Here is a tiny trained network, its code and every weight. The questions are about switching its units off for an input and a target symbol, where a switched-off unit gives its printed mean instead of its output.

import numpy as np


def w(rows, s, z=0):
    codes = np.array(rows[::2]) - 128.0
    scale = np.full(codes.shape[1], s)
    scale[-1] = z or s
    return codes * scale


def norm(h):
    return h / np.sqrt((h * h).mean(-1, keepdims=True) + 1e-5)


def f(y):
    return y / 2 * (1 + np.tanh(0.7978845608 * (y + 0.044715 * y**3)))


def softmax(a):
    e = np.exp(a - a.max(-1, keepdims=True))
    return e / e.sum(-1, keepdims=True)


def log_softmax(a):
    a = a - a.max(-1, keepdims=True)
    return a - np.log(np.exp(a).sum(-1, keepdims=True))


def net(x, mask):
    ids = ['αβγζλτψ'.index(c) for c in x.split()]
    T = len(ids)
    res = E[ids] + P[:T]
    r = norm(res)
    for j in range(3):
        rows = slice(3 * j, 3 * j + 3)
        q, k, v = (r @ M[0][rows].T for M in (Q, K, V))
        z = softmax(np.where(np.tri(T) > 0, q @ k.T / 3**0.5, -1e9)) @ v
        o = O[0][rows]
        res = res + np.where(mask[j], z, o[:, -1]) @ o[:, :-1]
    y = f(norm(res) @ A[0][:, :-1].T + A[0][:, -1])
    res = res + np.where(mask[3:27], y, B[0][:, -1]) @ B[0][:, :-1]
    return log_softmax(norm(res)[-1] @ U[:, :-1].T + U[:, -1])


Q, K, V, O, A, B = {}, {}, {}, {}, {}, {}
E = w([
[237,177,125],'α',
[150,78,206],'β',
[253,77,84],'γ',
[143,72,155],'ζ',
[237,177,191],'λ',
[119,130,65],'τ',
[103,119,118],'ψ',
],0.015)
P = w([
[93,195,111],'0',
[137,98,149],'1',
[63,129,133],'2',
[167,80,158],'3',
[61,116,145],'4',
[188,61,128],'5',
[59,108,157],'6',
[162,138,8],'7',
],0.012)
Q[0] = w([
[111,77,95],'h1',
[209,102,71],'h1',
[168,126,196],'h1',
[2,52,116],'h2',
[192,103,141],'h2',
[138,85,151],'h2',
[206,171,201],'h3',
[55,111,173],'h3',
[218,93,118],'h3',
],0.0095)
K[0] = w([
[193,157,63],'h1',
[86,254,131],'h1',
[95,150,76],'h1',
[156,110,86],'h2',
[116,138,119],'h2',
[174,168,109],'h2',
[133,163,27],'h3',
[168,87,55],'h3',
[76,94,188],'h3',
],0.0098)
V[0] = w([
[185,1,61],'h1',
[140,76,144],'h1',
[193,211,140],'h1',
[188,121,102],'h2',
[193,73,216],'h2',
[124,5,129],'h2',
[189,3,180],'h3',
[176,80,172],'h3',
[34,97,57],'h3',
],0.0068)
O[0] = w([
[106,116,52,102],'h1',
[56,123,99,53],'h1',
[189,136,127,146],'h1',
[138,131,112,175],'h2',
[131,186,2,46],'h2',
[141,251,66,189],'h2',
[222,9,218,254],'h3',
[73,126,61,169],'h3',
[204,96,127,198],'h3',
],0.0046,0.00084)
A[0] = w([
[160,7,171,153],'n1',
[181,195,114,113],'n2',
[114,140,104,95],'n3',
[148,200,107,161],'n4',
[204,62,120,171],'n5',
[87,158,115,146],'n6',
[137,178,166,157],'n7',
[150,173,64,166],'n8',
[88,49,119,123],'n9',
[108,111,140,100],'n10',
[131,155,173,116],'n11',
[74,163,64,152],'n12',
[139,95,138,158],'n13',
[88,71,103,116],'n14',
[118,142,141,132],'n15',
[200,62,118,132],'n16',
[222,111,147,227],'n17',
[225,84,105,253],'n18',
[80,182,101,79],'n19',
[103,154,105,98],'n20',
[123,165,169,133],'n21',
[70,160,124,145],'n22',
[184,158,144,139],'n23',
[107,147,110,85],'n24',
],0.013,0.0049)
B[0] = w([
[139,160,60,219],'n1',
[17,87,151,149],'n2',
[155,129,179,124],'n3',
[122,94,156,146],'n4',
[199,3,93,213],'n5',
[190,86,103,137],'n6',
[112,85,71,142],'n7',
[148,149,125,157],'n8',
[116,123,184,170],'n9',
[88,182,122,127],'n10',
[97,151,117,133],'n11',
[183,96,199,161],'n12',
[156,66,58,152],'n13',
[139,116,155,157],'n14',
[151,103,129,127],'n15',
[240,101,118,198],'n16',
[140,205,107,224],'n17',
[150,200,152,245],'n18',
[167,115,133,136],'n19',
[166,85,139,127],'n20',
[146,60,114,135],'n21',
[184,127,112,143],'n22',
[104,109,135,154],'n23',
[179,154,160,123],'n24',
],0.0053,0.011)
U = w([
[131,193,183,109],'α',
[56,113,119,243],'β',
[200,139,30,170],'γ',
[79,83,41,71],'ζ',
[132,183,232,5],'λ',
[250,96,197,184],'τ',
[113,114,235,21],'ψ',
],0.012,0.0022)

Each question gives the input, a string of symbols that net reads in full, and the target symbol t.
The units are the heads (3 rows each of Q, K, V and O) and the neurons (one row each of A and B). Each row of codes is followed by its name. A weight is (code - 128) times the scale printed after its matrix; where a second scale follows, it is the last column's (O, A, B and U).
mask holds one flag per unit, heads first, then neurons. A switched-off unit (its flag False) gives its mean, the last column of its rows in O or B, instead of its output. The means were averaged over made-up inputs and are rounded, as every weight is.
A unit's drop is (log p(t) with every unit on - log p(t) with that unit switched off) / (log p(t) with every unit on - log p(t) with every unit switched off).
The circuit of an input: a set's keep is (log p(t) with only the set's units on - log p(t) with every unit switched off) / (log p(t) with every unit on - log p(t) with every unit switched off). Starting from the 12 units with the biggest drops (on a tie, the unit counted first), units are removed one at a time, each time the one whose removal leaves the highest keep (on an exact tie, the one counted first), for as long as the keep stays at least 0.8.
circuit, biggest first: the units of the circuit, biggest drop first
most important unit: the unit with the biggest drop
top k neurons: the k neurons with the biggest drops, biggest first
which heads matter: for each layer, one digit per head in row order, 1 if its drop is at least 0.15 and else 0, layers parted by /
drop of u: that unit's drop, to one decimal
input β ψ λ λ ψ β, target γ: which heads matter : 010
input β β τ, target τ: circuit, biggest first : [n12 n1]
input τ τ λ, target λ: circuit, biggest first : [h3 n5 n16 n2]
input β ζ λ, target λ: most important unit : n1
input ζ λ ζ β τ ζ, target γ: circuit, biggest first : [n1 h2]
input τ λ λ τ ζ, target ζ: which heads matter : 000
input τ τ τ τ β α β ψ, target τ: which heads matter : 001
input γ λ λ τ β, target β: which heads matter : 100
input τ τ γ τ α, target α: which heads matter : 001
input β ζ β, target ζ: which heads matter : 111
input β ψ α, target α: which heads matter : 000
input ψ τ τ α ζ, target ζ: top 3 neurons : [n1 n12 n18]
input τ τ λ ψ λ α β, target β: which heads matter : 100
input ψ λ ζ ζ, target γ: most important unit : n1
input γ τ τ β β β, target γ: drop of n17 : 0.1
input γ β τ, target τ: drop of n2 : 0.2
input λ τ ζ γ τ ζ τ ψ, target τ: drop of n9 : -0.1
